Each row was made from one small tree. Brackets hold a mark, then the marks that hang from it, in the order of their numbers. Every link used is in the known rows. Write each row's tree.
Each row is shifted at random along 7 fixed directions that mean nothing.
Known rows:
[K143 [K565 K222 K234 [K279 [K218 K289]] K718]]: [  50   90  132 -102   48  186  124   13  137   41  157  312   35 -132
  -80 -241   49  160 -134   84   63 -219 -117  132 -143   12   84 -112
  314   54  144  -57   82 -118  198 -133   52  -76 -156   42  218   78
   24  -44   29   22 -127   53   67   41 -113 -118  153   73 -186  372
   23  -32  226   83 -104  152 -261]
[K839 K30 [K289 K279 [K961 [K218 K143]]]]: [ -68  -45  126  256  -17 -157  -21  325  148  -31 -364  -78 -147  -43
  -73  323  138  320 -158 -257   47   -7  -48 -324  160  110  214 -105
   11  428 -215 -137   63  212  -74  -58  350   76  143    3  113 -176
   87    1   41  -83  151  103  -49   57   15 -107  -48 -239  242 -242
  126  -37 -117 -114  118  140  151]
[K839 [K279 K218 [K234 [K143 K565] [K289 K961] K718]]]: [ -35   22  158 -127 -104  102  268   32  -66   50  174  102  139 -171
   -3   59  -36   43  107   32  173 -206  193  251 -235  -10 -100   98
  221 -332  306  250   56  172   61 -161   47 -148  -62  328   -5   32
  -66  -46 -514 -140 -174 -277  158  346   37  -63  -44   76  136  364
  151  -70  -74  118   20 -286   44]
[K30 [K218 K143 K289]]: [ -13   28   97  269  103   91   64  250   18  -73 -149  -86  -10  -65
   -3  163  -78  -72   50 -142   67  163  117  -29  200  170  -34  195
   67  199  -68  -65  144   30  -78 -110   60  -15   58  168 -271 -119
   44  -58  -95  -46  146 -115  -24 -131 -105 -323 -157  -62   35 -219
  103   15 -125  -29   50   14  -19]
[K961 K218 K222 K279 [K289 K839]]: [  39   38 -155 -186   23  200   55  -52  -87   24  -70 -101  181 -119
   26   11 -127 -189   67 -210  120  216  234    4  -19  139  135  264
   35 -208  173    1   72  -74 -155   58  186 -181   12  -12 -225 -293
   20   45 -229 -100   47 -149   49  131 -115  -97 -107   86   39   38
  -20  -53 -279   97  -42  -57    6]
[K234 [K143 K565] K718 [K961 K218]]: [ -69 -223  135  -68   40  163   29  -31   47   33   65 -193   81   30
   92   15  199  169   17  -10   35  131    6  152  -91  -13 -122  117
  302 -237 -105  101 -192  -23  218 -103 -110 -202 -117  -33  140  -84
  115   31 -212 -159 -116   64  216   -5   92  -51   66  -88  -27   98
  137  -81   48   76  -23 -143  114]
[K216 [K143 [K565 K718] [K961 K222 K279]]]: [  75  -13  -98   74   36 -174 -176  133   79   83 -314 -138  -32  214
  -19  222  180   49 -108 -240 -142  100  -44 -167   29 -137   26  -17
  104  -86 -344 -242  137  -25 -225   75  -70 -116   76 -152   29 -166
  -87  -74    5 -144   62  235   -9 -103   93   46 -153 -216 -152  -68
 -144 -119   35  -47   80  126  177]
[K216 [K143 [K565 K222]]]: [  -3 -109  286  -58  103  194  130   61  145  -77  180    0 -262 -189
  -61   -3   79  333   25    3  124  125  131  -74  237  277 -299   22
   80  165  -65    5   33  -91  241 -151   56  -62  -33    0   77  225
  186   83  104   77   37   93   -4 -335 -100 -129   25   63 -109   73
  166  151  244  -26  -68  216  129]
[K718 [K30 K216 [K218 K289] [K565 K234] [K839 K279]]]: [  -9  164   52   -2   65  -49 -100  -98   82  -99 -122  120  136  -86
   25 -205   83  -95 -149  180  -40  -88   67  -38  -58  -97  247  -14
   15   14   44 -234 -140  -53    5  -10 -151  -54 -109 -256  242  123
   84 -124  398   68  138  265   22 -135 -170  -36  146   73 -277 -204
  -40  179  155  -90 -171  104 -296]
[K234 [K289 [K279 K218] K839] K718]: [ -95   -3 -148   14  -58   76   25  139   -9  106 -157 -235  170  104
   44   54  100  -40   50  -69  -87   31 -125  146 -170 -216  -18   55
  123 -346  -67   13  -14  161 -117  -36  -29  -40   50   64   22 -180
 -105  -96 -168 -218 -114   36  125  156  126   69  -50  -85  -71  -72
  -23 -189  -32  -94   28 -153   40]
[K234 K143 [K961 [K222 K565]]]: [ -40  -12   60   84  -44   59   77  130  -66  -96 -139 -164  142  -31
   73  121  115 -119    7  -21  102   91   68   11  -46  -64  -46  159
  214 -238   52    8  -34   56  -62 -132  -68 -123   41   59  -54 -184
   48  -33 -242 -156   89   -1  103    8   82 -229  -37 -106   84 -173
   97   55   -1   64  -40   42   86]
[K218 [K143 K565] K289 K839]: [  18   41  256   86    3  146  157   84  145  -87  -71  -27   27 -158
   46   24  137   21  -76  -45  229  106  -10   77   62  148  -13  -15
  234  216  138 -102   -6  -80  203 -302   11  -50  -63   94  144  -85
  144  -13   11   49   88   -6   74  -65 -110 -241   30  -42    9 -146
  128   79  190   91 -101  257  -47]
[K279 [K218 [K839 [K30 K565] K289]]]: [ -75  -55  -40  154   71   19 -184   89  -58   37 -259  -80  188  -47
 -101  110   71 -110 -181 -120  -93  109 -145  -62  -88   11  136   46
  159  -64 -112   57  -59   60  -94  138   19  -54  156 -104   40 -138
  117  -68  240  -79  -30   36  120   76 -156 -154   95  -34  -61 -145
  -56 -105   53    2   66  113 -138]
[K143 [K565 K216 K222] K961]: [ 128  237   28 -308   27  -39 -133 -387   23  -41   72  306   48 -205
  -19 -235   47  -14 -242  214   -7 -213   45  -87 -110 -124  169 -170
  112 -352  113 -112  -22 -275  -53  112  -66 -129  -70 -444  357  234
   34  -56  330  177  -41  323   29  -45 -186  194  225  146 -245  144
 -221  188  312   46  -69  296 -170]
[K218 [K143 K565] [K289 K839]]: [  80 -126   61 -132  218  132 -209 -211   52  158   52   91  -19  -97
 -120  -43   -2  173 -114  -80  -48  179   42  -15    0  195  125  -41
   85   -6 -158   29    6 -162  172  182   40 -191  -57 -170  119   71
  164   36  170   91 -164   41   97   19 -296   48   85   39 -166  297
 -131 -151  -16  -24  134   -4 -112]
[K839 K30 [K279 K234] [K289 [K961 K218]]]: [-109   96 -254  150  -50 -283  -74  110 -218  -41 -358  -11  261  -93
  -78  214 -111 -319   27 -101  -85  -33   21  -19 -114 -121  167  168
  -97 -237   39   62   73  234 -509  149  117  -28  306    3 -209 -204
  -71 -142  -39 -118   12 -131   81  188  -46 -110   22   42   49  -34
  -78 -127 -148  -26   87   62 -145]
[K30 K218 [K839 K279 [K289 K961]]]: [  18  191  -88  -13  -20 -267  -82  -38   45  -65 -150  102 -119  -14
  -29   31  -54   97   55  -35 -127 -108  198 -140   69  -41  159  -29
 -225  -22 -134 -263  187   48 -245  108   98  -26  -36  -34   -4  177
 -168 -126   20   -1   -4  178 -157   46  -15  287  -42   21  -78   31
  -84  102 -194 -104   84   -8  -17]
[K289 [K279 [K234 K961]] K839]: [-180 -316   97   86   75  266  -22  177   78  184  -73 -244   83  -20
  -81   44  166  225  -80  -96   48  161 -202  -45  -71   83 -111    4
  226   48 -100  186 -151  123  250  -52  115 -101  108   22  172 -169
  285   87   78 -155  -29  -59  263  105 -123 -251   42 -114   72   29
  139 -242  -60  -52   13  -50   62]
[K961 [K218 K143 K839]]: [  75  -89  -56 -198  148  126 -166 -314  108  104   99 -118  -34  -27
   11 -175  118  127   37  -60  -92  261 -226   82  -17  106   62  -48
   53   -7 -196  -56 -196 -227  151  130  -14 -185 -114 -246  263    3
  151   12  290   18 -193  263  108 -147 -162  252  209   95 -326  142
  -94  -95  -38  -46  -30  148  -96]
[K218 [K143 K565] K289 [K839 [K279 K234]]]: [  25 -103   70 -107    4  108  148  -80  138  204   73  -28  227   79
   49 -100  214    9  153   29   45  161 -210  481 -329  -33 -129   -8
  273  -92   87   56  -53  -39  297 -242 -217 -257 -215  268  307 -100
   47 -109 -166 -146 -343 -161  303  182  -70  -33   81   30 -243  497
   58 -351   98   74  -84  -42 -251]
[K234 K143 K289 [K961 K218 K279]]: [   5  109  -17 -174   -8  186  -65 -235 -210  -56   21   83  274 -294
   -6  -22 -195 -239 -139  -28  137  -67  247  -77 -141  -29  287  176
  239 -513  299  184  -39 -137 -137  137  121 -209   42 -127 -190  -87
   37    0 -258   26    5  -69   81  256 -160  -79   29   97  195  -20
  -98  138 -193  192   96  -50  -67]
[K839 K30 K279 K289]: [  -5   17   -9 -123   35 -212  -62 -156  -17  -77   51  209 -250 -170
 -141   85  -68  331   70  -81 -107   13  211 -150  169  203    6  -25
 -261   77 -189  -34   89  -19 -105  188  208  -58    3  -87   -3  338
  -36  -36  111  127 -148  141 -154  -27 -105  269  110  104  -62  319
   -1   82   16  -64  132  114  -29]
[K289 [K961 [K218 K143 [K839 K30]] [K222 K216]]]: [  -4  134  -31   54 -133 -102  307  155   70 -146 -177 -231  118   -1
  205   22  130 -204  279   22  147  124  -52  301  -41 -104  -56  158
   14  -23  150 -177    2  144 -177 -365  -31  -38  -13  200   74 -336
  -55  -80 -249 -184   80  -41  102  -96  170  -97   -7   12  -89 -185
  159   -3  -59  -38 -227  118  -21]
[K839 K30 [K234 [K143 K565] K961] K279 K289]: [-116    4  102 -101   19 -287   38 -233 -240 -320   67  345  -13 -464
 -124   56 -223    8   44  139  119 -140  547  -21  112  185   -3  191
 -187 -208  205  176   12   13 -193   88  159  -92  132 -123 -234  352
  102   19  -57  252   13 -103    7  -34 -218 -100  246  261  123  296
   75  284  188  111   59  148 -162]
[K279 [K218 [K289 K839 K961]] K234]: [ -77  -34  -70  -68   49  274   28  -19  -26  130   37 -129  225 -156
  -37  -98   16 -151    1   28   52   27 -275  181 -202  -12   14   35
  179 -195  165  219 -147   77   50    3   25  -83  106   24  161 -203
  179   -2  119 -123  -73 -106  259  124 -176 -121  143  138  -67   42
   14 -164 -105  -50  -83  -35 -110]
[K289 K279 [K839 [K234 K143]]]: [-139  -96 -212  261  111 -211 -116  247 -212  -44 -344 -181  105    6
 -103  211 -116 -218   97 -139 -109  197  220  -80  126   -9  -86  281
 -186 -170 -198  -19  131  201 -427  141   49  -11  339  -17 -487 -137
   -7  -28  -63  -59  123 -128   54  -80  -82 -252 -119  -47  -48 -109
  -60 -152  -59 -139  132  -12  -10]
[K565 K222 [K279 [K234 K289]]]: [ -13  128  244 -125  -12  282   94  -61   50  -77  167  250  -30 -356
  -93 -132  -17  151 -243   45  207 -212  -22 -195  -14  132  101 -129
  268   29  284   70  -59 -146  198  -82  221  -42  -38  -84  193  189
  156   19  154  136   44  117   -7   49 -222 -133  150  101   84   10
   61  237  181  104  -65  262  -92]
[K565 K216 K222 [K234 K143] [K718 K30]]: [  10   69  298 -110   55  263  171  -26   76  -50  208  317  133 -331
  -66 -355   58   86 -201  245  183 -208 -146   57 -199  -15   90  -58
  449  -78  328   67 -166 -176  318 -210   13  -83  -90  -55  318  166
  161   -9  144  102  -76   65  165  -61 -152 -301  269  134 -184  220
  112  102  403   48 -190  279 -315]
[K289 K279 [K839 [K30 K565] K234] [K961 K218]]: [-131   83  -39  146 -142 -240  309  340   50  -56 -257  -92  129   -3
   85  110   60  -45  241   24   94  -59  188  229  -82 -106  -29  164
 -101   16  139 -147  155  391 -268 -313   79   15   47  345  -50 -215
 -114 -108 -350 -207   66 -207   86  146  175 -121 -135  -44   -9   23
  186 -155 -179 -103 -114 -122   -9]
[K279 [K218 K839] [K234 K718 [K961 K289]]]: [  87   61 -102 -226  128  -19 -157 -280 -101  -77  275  132 -391 -205
 -133   13 -248  277   67 -280 -102  -78  138 -106  265  270  191    4
 -205   53 -209  -31    3  -73 -174  368  262  -50  -16 -139 -158  207
 -101   97   25  137  -57  258 -271  -79 -111  468  120  176  -60  229
 -110  212 -357  -32  131 -109  243]
[K279 [K218 K143] K234]: [  31   -8  120  -56   50  220   43  -63   18   47  140  -44  -27 -222
  -61  -15   48   42  -26  -58  102   15 -174  -10  -20  172  -84  -34
  161   30   85  172 -153  -26  118   10   96  -70   50  -14  147   32
  196    7  194  -21  -23   48  109  -37 -176  -57  108  114  -68   -3
   71   30  -13   16  -61  108   42]
[K279 [K218 [K143 K565]] K234]: [ -26 -196  199   34  185  323   10   27  -86   65  152   -8   38 -290
 -150   57  -83   25  -61  -95  152  125   54   -7   63  360 -157  147
  207   51   82  349  -62    9  167   61  127 -115  147   19 -113  -14
  326  107   95    5   22 -226  195  -39 -326 -387   61  127   42  107
  119  -48   -2   97   15   -9    7]
[K143 [K961 [K222 K216] [K279 K218] K289]]: [  19   45 -100  -10  -15   93  -25   55  -70  -21 -228 -192  177  -18
   34   96    0 -236  -49 -151   78  107   49 -100    2  -22   63  146
  101 -204   54    3   67  -12 -205   32   91 -110  146 -140 -110 -343
   58   23 -104 -158  184  -42   95   37  -60 -219  -74  -42  137 -205
  -20   14  -75   81  -28   61   43]
[K718 [K30 K218 [K565 K234]]]: [  -4   55  297  -45  104  183  105   -8  142 -165  196  157 -226 -323
  -37 -130   40  325  -92   69  150  -59  143 -151  238  286   20  -17
   41  341   50  -69 -136  -74  221 -106   92    3 -100 -108  180  262
  212   34  314  147  187  219  -97 -290 -155  -77  127  102 -115 -119
  193  315  103  -53 -178  172   23]
[K279 [K234 K289 K961]]: [ -68   -1   82   59  -97  106  101  193   73   49  -49 -170   34   71
   48  125  216  108   -6  -92   27   -6 -231   24 -130 -125  -98  -27
  288 -104  -49   24  -95  113   73 -189  -72  -90  -51  194  208  -92
  -48  -97 -190 -231  -68   82   66  142  154    6  -62 -162   67  -60
  120  -70  -78   10  -13  -65  174]
[K218 [K143 K565] [K289 [K279 K234]]]: [  86   99  162 -138  -35  150   42 -150  113  124    3  133  147 -191
  -16  -44  112    6 -185   23  171 -107  -86   45 -211    4  141 -180
  255  -53  252   35  -53  -97  185  -99   65 -147  -69  -52  347  -19
  141  -64   99   51  -55   34  162  208 -200  -40   73   25  -51  109
  -40  -46  113   81  -36  148 -126]
[K961 K222 [K279 K218] [K289 [K839 K234]]]: [ -76 -243  201  -31  137  293  -65   66   38  -42  -44 -104 -139 -276
 -141  115   -1  296 -219 -308  217  169  127 -395  262  455  107   49
   72  351  -18   99 -114  -51  212   88  457  -55  114 -222  -13 -115
  390  259  178   48  236   17   23  -52 -297 -293   74  -18  304 -154
  171  127  -60   62    9  146  183]
[K218 [K143 [K565 K216 K234 K718] K961] K839]: [ 173  186   71 -122   22 -284    4 -137  239  -68   40  199 -255   50
   25 -197  198  259   -7   48  -67 -170 -101   95   27  -97   99 -248
   23  167 -186 -429   65 -135   11 -124 -100  -46 -218 -129  377  187
 -158  -70  100   72  -85  413  -97 -195   85  358  145  -20 -352  283
  -94   79  186  -34 -100  239  -19]
[K222 [K216 K143] [K565 K718]]: [ 102  -85  283 -229   19  228   95 -158  175  138  265   38 -107 -122
  -51 -281   17  306  141  158   67    8   10  161  -88  112 -161 -115
  116  -80   82   56  178  -68  367  -90  149 -211 -145   39  301  233
   79   57 -149  -15 -263  -30  154   -6  -23   71   78  105 -147  494
   87  -10   81   75   23   69  -83]
[K961 K218 [K222 K216 K565]]: [  34   85   67  -28  -77  115  157   46  -17 -112 -109 -180  118 -113
  107  -28   29 -177  113   28  182  115  121   59   22   43  -62  141
   41 -133  206  -47   81   46  -72 -157  127  -90   47  -37    7 -204
   73   22 -168 -115  135  -58   96  -60   36 -204  -12   30   45 -184
  117  140   21  112 -136  163   11]
[K839 [K30 [K218 [K143 K565 [K961 K289]]]]]: [ 164   57  191  -81   10 -162  -95  -75  250  126  -49  126 -175   84
   -2  120  231  411 -148 -122  -56  -84  -24 -141  -58   21  163 -232
  141  130 -257 -185   55  -56  109   -7   41 -165 -247  -74  422  112
  -44  -92   -2  -51 -142  262  -40  127    9  317  -54 -170  -68  185
  -43  -75 -102   -8  109  -57   94]
[K143 [K565 K222 [K234 K289 K718] K279]]: [ -44  -45  153  -61   11  112  210  148  163    2  149  100  -40   71
   25 -129  180  292   54   70   15  -52  -19  226  -80  -44 -170   -1
  264  -12  -50  -95   45  -11  236 -295 -128 -114 -242  186  161   97
  -76  -57 -254 -106 -172   56   60  -38  115  -59   34  -60 -166  372
  140  -89  248   39 -103  -31  -81]
[K143 [K565 K279 [K718 [K30 [K218 [K289 K961]]]]]]: [  54    8  257 -120   82  173   76    0  291   28  192  240 -266 -144
  -54 -126  121  598 -145  -13   64 -154  -44  -96  117  180  170 -213
  137  393  -91 -151   20  -93  339  -98  174  -24 -230  -63  398  172
  100   26  165   74  -14  240  -77  -78  -54  113  126  -27  -82  188
  139   84   66  -69  -72   84    3]
[K279 [K234 K289 K718]]: [-133 -315   55  195  210  222 -260  180 -125  160 -101 -163   48    5
 -177  224  -67  115 -157 -296 -105  230  -42 -191   70  178  -20  155
  222  -41 -309  234  -45   62   53  228  118 -140  188  -48 -219  -94
  140   64  -40  -96  -53 -100  112   79 -173 -279  -68 -146  117   19
   -3 -218 -126   14  270 -180   92]
[K565 [K234 [K143 K961]] K279 [K718 K30]]: [ 114  163  -13  125  150 -188 -142  108 -124   -6  -43  429 -107 -142
 -240   94 -271  129 -165 -200  -91 -222  246 -285  101   66  309   42
   74   27 -137 -120  321  -34 -318  240  192  -59  101   26 -346  143
 -203  -66 -172  109    9  -19 -206   93 -124  -53 -126  -50  -26  303
 -161  -12 -202  -19  254  -33  -70]
[K216 [K143 K565 [K961 K289]]]: [  40  164  135 -126  -71   94  152  -60   51 -115   -5  -22   78 -232
   58  -32   45 -147  -32  118  208  -42  149    9   -8  -23 -143   39
  155 -264  274  -11   64  -99  -32 -205  -45 -101   39  -70   94   32
   71  -35  -32   24  128   25   99 -102  -42 -111  -22   96  -12 -119
   29  194  192   93 -126  245   42]

Which tree is each row?
[ -74 -207 -209   17  192    2 -223   44  -24  110 -160 -205   62  103
  -69  -50   69   23   41  -54 -184  252 -123   28    1  -10   66   92
  -58  -83 -312  -60  -36   86  -97  172  -29 -129  121 -181   13 -217
  120   51  120 -137  -33   80  150 -105  -82  -42  100  -35 -207  115
 -100 -251 -130 -161   20   -9  -57]	[K289 K839 [K961 [K222 [K565 K234]]]]
[ -53  129  128   67  -86 -116  -51   38   44  -92 -278   86   30 -199
  -60  125   63   50 -250    3   61 -118   92 -307   23  -14  170 -120
   -5   47   62  -96   10   48  -89    1  229   22  115 -223  198   81
   88  -70  259   93  138  175  -21   89 -123  -73   49  -53   98 -283
   13  168  173  -24   41  265  -69]	[K839 [K30 K216] [K289 K279]]
[-120 -139  -56  -17   66   24   16   -7 -113   27   -3  -72  165  -80
  -67   18  -55  -97  175   38  -73  149   36  197  -96   -9 -189  216
    2 -279    1  197  -56   82  -44   47  -96 -134  125   45  -81   64
   51  -77    9  -83 -147 -141  192  -70  -84 -144   78  150 -182  224
   62 -122  121  -75    5  -39 -164]	[K839 [K279 [K234 [K718 [K30 [K216 K143]]]]] K289]
[  -5   32  284  -17  113  259   62   16   -3  -46  178  349  -47 -392
 -207 -190 -219  177 -175   39  189 -148  206 -218  105  275   80    7
  161  179  235   57  177 -143  167  -23  345  -71   20  -17  -73  221
  157   96    9  197   37 -135  -14   50 -317 -353   66  115  117  263
   89  146   54  129   44  193 -210]	[K565 K216 K234 K279]
[  10  113  -50  134  -65 -108  -35  146    8   17 -329 -200  216   80
   54  159  180 -282  -67    8  -25   54  -79  -12 -120 -273 -138   42
  194 -366  -30  -97   91   32 -261 -110 -221  -93  162  -54   55 -157
  -44 -167    2 -151   80   73  145  -52   79 -124 -135 -119 -132 -263
 -100  -66  165   -6  -14  205   43]	[K216 [K143 K565 K961]]
[ -13 -132  -99  -58   75  -47  -52   38   84  213  -88 -107  190  245
   36  -39  138   59   92  -62 -155  126  -53  271 -268 -128   35  113
  200 -230 -209  -46   24   84    6  -26 -153 -252 -154   98  126 -199
  -98  -72 -306 -285 -274  -74  219  199   85   74  -61 -101 -191  438
  -38 -419 -215   -6   48 -349  -93]	[K143 [K961 K218 [K289 [K839 [K30 [K565 [K234 K718]]]]]]]
[ -62 -165   97   35  141   51  -41  -36   94   92    3   99  173   30
  -36 -135   29   77   50   62  -52   78   17  275 -195   29   93   95
  218   16  -43    5   30  -44  216  -55 -106 -232 -187  147   93   16
   91  -86  -90  -95 -229 -124  210   96 -169 -144   98   27 -168  430
   47 -218  -83   45   43 -132 -352]	[K30 [K218 K143 [K839 [K234 K961] K289]] [K565 K279]]
[  81   41   88 -175   49   50  -91 -271    9  -82  130  109 -248 -244
  -30   25 -136  306  -57 -225   65  -44  235 -216  224  245  276  -12
  -30  105  -57  -81  -20 -168  -28  184  331 -105  -75 -190  -55  122
   26   84  -46  146   39  236 -174  -20  -89  248   59   37   79   50
  -19  246 -262   77  109   47  185]	[K234 K718 [K961 [K218 K143] K279]]
[  33   24   29 -148   30  -89  -51  -62  101   62  -25  110 -123  -63
  -44   48   80  296  -53  -73  -41  -10  117  -98  -11   75  196  -74
  -50   50 -122 -148    5   49  -21   72  116 -110 -105  -52  246   64
    0  -18   60   -5  -68  173  -59  108  -53  244   11  -19 -126  169
  -34  -49 -190 -125   35  -72   76]	[K289 [K839 [K30 K565]] [K961 K222]]
[  21  -64  146  -87   96  147 -232 -144  131   28  -39  -25 -100 -162
 -114  -52  167  220 -305  -14   -4   31 -132 -338   84   74   41 -211
  128   33 -133  -49 -102 -209  157  127  106  -80   71 -449  319  159
  274   46  513  130   69  382   56 -208 -201   24  167   -9 -119 -164
  -86  140  294  -19    8  425   18]	[K216 [K143 [K565 K279]]]
[   6  -45  149 -244  122  134  132 -162  -47 -209  209   67 -111 -324
    2  -51  -76   68   39   64  234   99  484  -12  220  302 -158  209
  -12 -132  138   76  -18 -132   80  -63   40 -128  -19 -151 -132  109
  196  165  -87  124  156  -37   43 -221 -192 -149   69  186   51  116
  109  241  110   70 -110    9  110]	[K234 [K143 K565 [K961 K222 [K289 K839]]]]
[  17  100  -43  -61  -43  144   17   43   -5    7 -178  -60  116 -115
    5  101   12  -94 -120 -150  109   78   71 -178   -2   30  118   53
   95 -100  117  -64   24  -65 -102   -4  169  -92   66  -96  -14 -184
   50  -27   -1  -36  133   55    5  105  -97 -118  -86  -41   60 -197
  -22   23  -44   16  -17  142   32]	[K961 K222 [K289 K279]]
[  -1  170 -117  -39  -80 -192   91  -98  -49 -132 -111  -24  148  -72
  103   -4   35 -167  149  -30   18    8   -9  226  -95 -139  122   99
  -13 -197  106 -143  -94   -2 -215  -92  -48  -70  -32   16   22  -73
 -129 -135 -106  -10  -64   84   24  -11   72  140  115   74 -167  -11
   -4   38   55  -23  -89  125 -132]	[K961 [K218 K289 [K839 [K234 K143 [K718 K30]] K279]]]
[ -28  109 -118 -200  -46   60   13 -168   54  -94  -78 -113   88 -143
   94  -90  131  -84  -12   70   40   55 -142   10  -51  -79   99  -14
   15 -174   92  -82 -197  -90  -59  -23   24  -62   16 -256  294 -111
  106  -46  247  -43   48  262   81  -96  -27  122  208  111 -120 -176
   -5  112   64  -64 -170  266  -38]	[K839 [K289 [K961 K218 K222]]]
[-125  -12  242  175  -71  152   48  273  108  -66 -190 -158  -46  -96
   23  185  135  220 -210 -137  135  -47  -51 -250  106   13   79  -59
  248  120  -26  -59  -52  101   98 -186  194   32   64    6  128  -94
   67    7  -92  -71  169  131   -9   69   88 -165  -63 -234  277 -405
  163  115   20   -2   57   92  229]	[K234 [K289 K961] K718]
[  -9  -22  -27 -169   38  177  229  -56  141   88  233  -43  -15    8
   71 -173   26  150  332   43    7  192  -75  439  -60   62 -151   89
   36   -9    6  -46   57  -39  191 -220 -103 -169 -233  329  128  -31
  -65  -47 -253  -90 -274 -117   85   24    4  132   33  115 -234  446
  110 -204 -154  -78  -85 -130 -125]	[K218 [K289 K961] K839]
[ 103  224 -263  -84    9  -59   79  -61 -126   29  108   74   35  -41
  -37  -42 -136 -217  254  -48 -112  -45  -30  218  -85  -58  -58  118
  -84 -249   34   -8  144   27 -352  106  -65  -74   26  170 -212   22
 -206 -170 -100  -95 -145  -25  -38    4  -17  172  -31  192 -301  260
 -111  -84 -183  -51  -31  -50 -103]	[K565 [K279 [K218 K143] K234]]
[ -87 -129  110  161  184  -61 -172  172   31  -45 -230  -10  -99  -68
  -89  168  -35  184 -154 -116  -33   97  301 -283  227  210  209  120
 -101  267 -250 -128   35  147  -81  130  183  -25   73 -177  -53  -57
  177   77  180    8  230   71  -40  -93 -198 -197  -51  -85   33 -214
   44   35 -201 -152   82 -123   57]	[K289 [K839 [K30 K216 K218 K565]] [K961 K222]]
[-112  154   10  209  -90    0  213  311 -146 -279 -193 -119   -5 -189
   48  211 -189 -174   96 -163  168   -2  364  -68  244   67  -22  309
  -11  -79  149  -92  180  166 -354 -165  168   75  183  216 -492 -137
 -140  -19 -400  -49  286 -126 -137  -24  130 -257 -205  -50  246 -367
  147  235 -169   55    4   -2  221]	[K234 K718 [K961 [K289 K839]]]
[ -14  216  -41  287   34 -141  -26  263 -192 -213 -300   70   51 -155
  -96   97 -214 -337  -55  -65   20  -35  204 -209  192   -7   45  186
  -48  -51   46 -147  254   70 -466   30  133   56  312  -35 -446  -57
  -87  -63  -25   61  273  -40 -119 -150  -99 -379 -107   -6    0 -279
  -79  176   66   16   56  284  -92]	[K565 [K222 K216] K234]
[ -12 -203  -56   -1  142   64 -137   92   51   99 -165 -211   51  188
   11  156  203   82  -64 -167  -83  304  -14  -48   38   39 -109  122
  160  -88 -335  -38  -18  -49   24   33 -148 -192    0 -151   52 -230
  104   20   -9 -190   17   63  135  -85  -33 -130  -67 -164  -64   44
  -11 -217   32  -15   18  -59  106]	[K143 K565 [K961 K222 K289]]
[ -21   -4 -300 -199   67   47 -153 -213  -80   47  -38 -142  100  -45
    8  -68   31 -146   30  -61 -107  148 -144    5  -37  -56   94   69
  -86 -234  -78  -14 -195  -82 -199  211  -37 -145   97 -292   58 -166
   93  -16  263  -49   30  223   83  -96 -117  133  153  120 -242  -17
 -140  -57  -89  -92 -104  122  -27]	[K289 [K961 K222 [K279 K234]]]
[ -81  -38   63  -62  -12   20  119   13   18  -52  121  -56 -110  -38
    4  -28   23  177  182  -32    1   47  134   83   58   90 -214   92
  -35  -55  -54  -16  -16   60   68  -97    1  -85  -89  134  -33  193
  -54  -18 -162  -51  -91   32   -7  -31   36   90    2   50  -60  173
  128   47    5    2  -32 -110   74]	[K30 [K839 [K279 [K234 K289 K718]]]]
[  56  154  251 -175   48  125  -67 -281   39 -140  115  134 -115 -400
  -66 -174 -127   17 -148  137  146  -59  303 -289  153  180   27  -48
  -41  -66  202  -77   -1 -214   84   57  172  -82   -1 -313  117  388
  179   52  339  288  150  208  -56 -175 -308   21   79  216  -81 -191
  -40  424  116   23  -28  267  -37]	[K30 [K216 K143] K839]
